Here is a tiny trained network, its code and every weight. The questions are about switching its units off for an input and a class, where a switched-off unit gives its printed mean instead of its output.

import numpy as np


def w(rows, s, z=0):
    codes = np.array(rows[::2]) - 128.0
    scale = np.full(codes.shape[1], s)
    scale[-1] = z or s
    return codes * scale


def f(y):
    return np.maximum(y, 0)


def log_softmax(a):
    a = a - a.max(-1, keepdims=True)
    return a - np.log(np.exp(a).sum(-1, keepdims=True))


def net(x, mask):
    res = np.array(x, float).reshape(1, 4) / 4 @ E
    y = f(res @ A[0][:, :-1].T + A[0][:, -1])
    res = res + np.where(mask, y, B[0][:, -1]) @ B[0][:, :-1]
    return log_softmax(res[-1] @ U[:, :-1].T + U[:, -1])


A, B = {}, {}
E = w([
[71,87,190,255],'x0',
[127,39,8,169],'x1',
[8,46,189,69],'x2',
[142,124,130,126],'x3',
],0.0096)
A[0] = w([
[149,130,128,161,104],'neuron 0',
[89,84,142,43,181],'neuron 1',
[94,15,220,170,95],'neuron 2',
[162,208,54,102,191],'neuron 3',
[164,187,108,146,254],'neuron 4',
[130,101,126,86,97],'neuron 5',
[155,173,145,251,178],'neuron 6',
[93,133,166,175,151],'neuron 7',
[103,153,117,135,89],'neuron 8',
[106,95,50,147,168],'neuron 9',
[138,145,119,51,210],'neuron 10',
[121,46,25,144,218],'neuron 11',
],0.015,0.0053)
B[0] = w([
[143,126,127,153,152],'neuron 0',
[91,54,199,73,229],'neuron 1',
[181,220,79,62,229],'neuron 2',
[146,192,79,49,252],'neuron 3',
[158,219,142,154,226],'neuron 4',
[112,87,142,124,158],'neuron 5',
[141,115,150,244,224],'neuron 6',
[156,190,137,157,181],'neuron 7',
[131,125,122,129,128],'neuron 8',
[180,93,55,141,205],'neuron 9',
[125,99,195,53,224],'neuron 10',
[138,60,7,140,254],'neuron 11',
],0.021,0.014)
U = w([
[165,186,167,92,242],'0',
[109,167,49,92,162],'1',
[75,84,207,87,87],'2',
[119,11,134,94,4],'3',
[111,160,199,205,46],'4',
[174,77,125,199,112],'5',
],0.011,0.0024)

Each question gives the input, the list of numbers given to net, and the class t.
The units are the neurons (one row each of A and B). Each row of codes is followed by its name. A weight is (code - 128) times the scale printed after its matrix; where a second scale follows, it is the last column's (A, B and U).
mask holds one flag per neuron, in row order. A switched-off neuron (its flag False) gives its mean, the last column of its row in B, instead of its output. The means were averaged over made-up inputs and are rounded, as every weight is.
A unit's drop is (log p(t) with every unit on - log p(t) with that unit switched off) / (log p(t) with every unit on - log p(t) with every unit switched off).
The circuit of an input: a set's keep is (log p(t) with only the set's units on - log p(t) with every unit switched off) / (log p(t) with every unit on - log p(t) with every unit switched off). Starting from all 12 units, units are removed one at a time, each time the one whose removal leaves the highest keep (on an exact tie, the one counted first), for as long as the keep stays at least 0.8.
circuit, biggest first: the units of the circuit, biggest drop first
top k neurons: the k neurons with the biggest drops, biggest first
drop when u is switched off: that unit's drop, to one decimal
input [0,-5,8,1], class 2: top 3 neurons	neuron 1; neuron 3; neuron 4
input [2,0,-4,-6], class 4: top neuron	neuron 11
input [1,-2,-6,-3], class 4: circuit, biggest first	neuron 6; neuron 11
input [2,-1,1,1], class 0: top 3 neurons	neuron 11; neuron 6; neuron 9
input [8,-1,0,-7], class 4: top 3 neurons	neuron 6; neuron 3; neuron 11
input [1,1,-6,-3], class 5: top 2 neurons	neuron 6; neuron 2
input [1,0,-8,-6], class 4: top 4 neurons	neuron 6; neuron 2; neuron 11; neuron 4
input [0,1,6,-8], class 3: top 2 neurons	neuron 1; neuron 3
input [-3,0,-8,5], class 0: top 2 neurons	neuron 11; neuron 4
input [8,0,2,-2], class 0: top 2 neurons	neuron 2; neuron 11
input [1,3,0,-8], class 5: top 3 neurons	neuron 3; neuron 2; neuron 1
input [7,1,-1,6], class 5: top 2 neurons	neuron 6; neuron 3
input [-3,-2,-6,-2], class 0: drop when neuron 11 is switched off	0.7
input [3,8,-7,7], class 5: circuit, biggest first	neuron 6
input [4,1,-8,-5], class 5: drop when neuron 4 is switched off	-0.1
input [-5,-3,-5,-5], class 0: drop when neuron 11 is switched off	0.6
